Below are the code and all the weights of a small trained network. Each question names an input and a class and asks about switching units off, where a switched-off unit gives its printed mean instead of its output.

import numpy as np


def w(rows, s, z=0):
    codes = np.array(rows[::2]) - 128.0
    scale = np.full(codes.shape[1], s)
    scale[-1] = z or s
    return codes * scale


def norm(h):
    return h / np.sqrt((h * h).mean(-1, keepdims=True) + 1e-5)


def f(y):
    return np.maximum(y, 0)


def log_softmax(a):
    a = a - a.max(-1, keepdims=True)
    return a - np.log(np.exp(a).sum(-1, keepdims=True))


def net(x, mask):
    res = np.array(x, float).reshape(1, 6) / 4 @ E
    u = 0
    for l in range(4):
        y = f(norm(res) @ A[l][:, :-1].T + A[l][:, -1])
        res = res + np.where(mask[u : u + 8], y, B[l][:, -1]) @ B[l][:, :-1]
        u += 8
    return log_softmax(norm(res)[-1] @ U[:, :-1].T + U[:, -1])


A, B = {}, {}
E = w([
[123,148,155,108],'x0',
[129,135,148,118],'x1',
[191,121,55,7],'x2',
[2,30,106,108],'x3',
[131,126,135,124],'x4',
[65,140,205,248],'x5',
],0.0068)
A[0] = w([
[113,186,165,179,33],'0.n0',
[164,123,64,204,100],'0.n1',
[175,103,85,46,239],'0.n2',
[254,170,93,141,40],'0.n3',
[33,18,162,79,203],'0.n4',
[79,22,116,57,1],'0.n5',
[107,114,35,174,115],'0.n6',
[43,111,107,122,68],'0.n7',
],0.0097,0.002)
B[0] = w([
[228,131,71,158,182],'0.n0',
[165,99,122,105,160],'0.n1',
[204,182,98,202,237],'0.n2',
[100,100,254,95,227],'0.n3',
[118,159,98,7,254],'0.n4',
[119,158,30,79,210],'0.n5',
[151,129,224,4,165],'0.n6',
[61,81,187,76,187],'0.n7',
],0.0075,0.007)
A[1] = w([
[141,169,169,185,95],'1.n0',
[43,98,133,176,36],'1.n1',
[97,150,2,193,3],'1.n2',
[147,181,80,202,87],'1.n3',
[76,187,46,73,16],'1.n4',
[90,102,212,140,153],'1.n5',
[220,136,144,129,79],'1.n6',
[54,122,230,109,88],'1.n7',
],0.0097,0.0045)
B[1] = w([
[164,17,68,88,210],'1.n0',
[117,104,68,136,159],'1.n1',
[123,31,253,42,130],'1.n2',
[207,50,123,101,166],'1.n3',
[182,135,47,108,211],'1.n4',
[68,63,68,138,216],'1.n5',
[118,143,241,145,254],'1.n6',
[41,48,91,97,206],'1.n7',
],0.007,0.0046)
A[2] = w([
[86,134,161,177,159],'2.n0',
[221,125,170,106,93],'2.n1',
[76,188,162,179,3],'2.n2',
[162,119,112,249,148],'2.n3',
[90,128,68,136,78],'2.n4',
[56,219,189,154,16],'2.n5',
[95,148,211,179,124],'2.n6',
[181,147,18,101,98],'2.n7',
],0.011,0.0059)
B[2] = w([
[141,74,3,153,159],'2.n0',
[6,116,200,168,254],'2.n1',
[223,3,200,10,128],'2.n2',
[212,125,78,86,186],'2.n3',
[130,184,99,81,153],'2.n4',
[219,56,140,68,128],'2.n5',
[198,50,64,168,176],'2.n6',
[216,133,142,140,215],'2.n7',
],0.0067,0.0062)
A[3] = w([
[182,76,147,131,46],'3.n0',
[186,235,185,47,134],'3.n1',
[20,251,155,151,4],'3.n2',
[188,89,217,61,110],'3.n3',
[72,228,113,134,3],'3.n4',
[117,177,212,212,76],'3.n5',
[177,86,154,254,84],'3.n6',
[53,151,48,86,109],'3.n7',
],0.009,0.006)
B[3] = w([
[107,126,169,98,162],'3.n0',
[120,212,137,188,248],'3.n1',
[180,124,76,52,128],'3.n2',
[53,146,243,183,253],'3.n3',
[187,77,117,54,128],'3.n4',
[123,45,78,181,181],'3.n5',
[184,98,85,58,220],'3.n6',
[170,254,107,116,214],'3.n7',
],0.0084,0.0055)
U = w([
[89,85,205,152,178],'0',
[221,124,38,145,254],'1',
[67,210,100,31,149],'2',
[5,85,57,130,15],'3',
[102,242,173,181,69],'4',
],0.011,0.0031)

Each question gives the input, the list of numbers given to net, and the class t.
The units are the neurons (one row each of A and B). Each row of codes is followed by its name. A weight is (code - 128) times the scale printed after its matrix; where a second scale follows, it is the last column's (A, B and U).
mask holds one flag per neuron, layer by layer. A switched-off neuron (its flag False) gives its mean, the last column of its row in B, instead of its output. The means were averaged over made-up inputs and are rounded, as every weight is.
A unit's drop is (log p(t) with every unit on - log p(t) with that unit switched off) / (log p(t) with every unit on - log p(t) with every unit switched off).
The circuit of an input: a set's keep is (log p(t) with only the set's units on - log p(t) with every unit switched off) / (log p(t) with every unit on - log p(t) with every unit switched off). Starting from the 12 units with the biggest drops (on a tie, the unit counted first), units are removed one at a time, each time the one whose removal leaves the highest keep (on an exact tie, the one counted first), for as long as the keep stays at least 0.8.
units of the circuit, in order: the units of the circuit, biggest drop first
most important unit: the unit with the biggest drop
top k neurons: the k neurons with the biggest drops, biggest first
top k neurons in layer l: the k neurons of layer l with the biggest drops, biggest first
drop when u is switched off: that unit's drop, to one decimal
input [7,1,1,-6,2,-6], class 4: most important unit	3.n1
input [5,2,2,1,-1,6], class 2: units of the circuit, in order	(0.n2; 2.n1)
input [4,-4,-4,-8,8,3], class 1: units of the circuit, in order	(3.n6; 2.n6)
input [-5,2,-4,1,-6,6], class 3: units of the circuit, in order	(1.n7; 1.n5)
input [8,3,3,2,4,0], class 1: top 2 neurons in layer 1	(1.n4; 1.n6)
input [5,1,3,8,7,-7], class 1: top 3 neurons in layer 0	(0.n2; 0.n3; 0.n5)
input [7,-2,-7,0,-4,3], class 1: top 2 neurons	(0.n0; 0.n3)
input [-4,-3,8,-7,-3,6], class 0: top 2 neurons	(0.n3; 0.n4)
input [3,-7,-7,3,1,7], class 3: top 2 neurons	(0.n2; 1.n7)
input [-8,-2,4,-3,8,8], class 0: top 2 neurons in layer 0	(0.n0; 0.n2)
input [5,-4,2,5,-4,7], class 2: top 2 neurons	(0.n4; 3.n7)
input [-5,2,-7,2,4,-1], class 2: top 3 neurons in layer 3	(3.n7; 3.n5; 3.n3)
input [2,2,-8,4,6,-2], class 2: top 3 neurons	(0.n4; 3.n7; 0.n3)
input [5,-6,-1,-1,-3,-4], class 0: most important unit	0.n4
input [-1,-6,5,-3,8,8], class 0: top 2 neurons in layer 0	(0.n0; 0.n2)
input [4,8,2,-7,-3,-4], class 4: drop when 3.n1 is switched off	0.2
input [3,2,-7,-7,3,-3], class 0: drop when 2.n1 is switched off	0.1
input [-7,1,-6,0,-1,5], class 1: drop when 0.n0 is switched off	0.2
input [-8,7,-2,-8,4,-7], class 0: top 3 neurons in layer 0	(0.n3; 0.n4; 0.n5)
input [-8,-8,4,5,-6,3], class 2: most important unit	0.n6
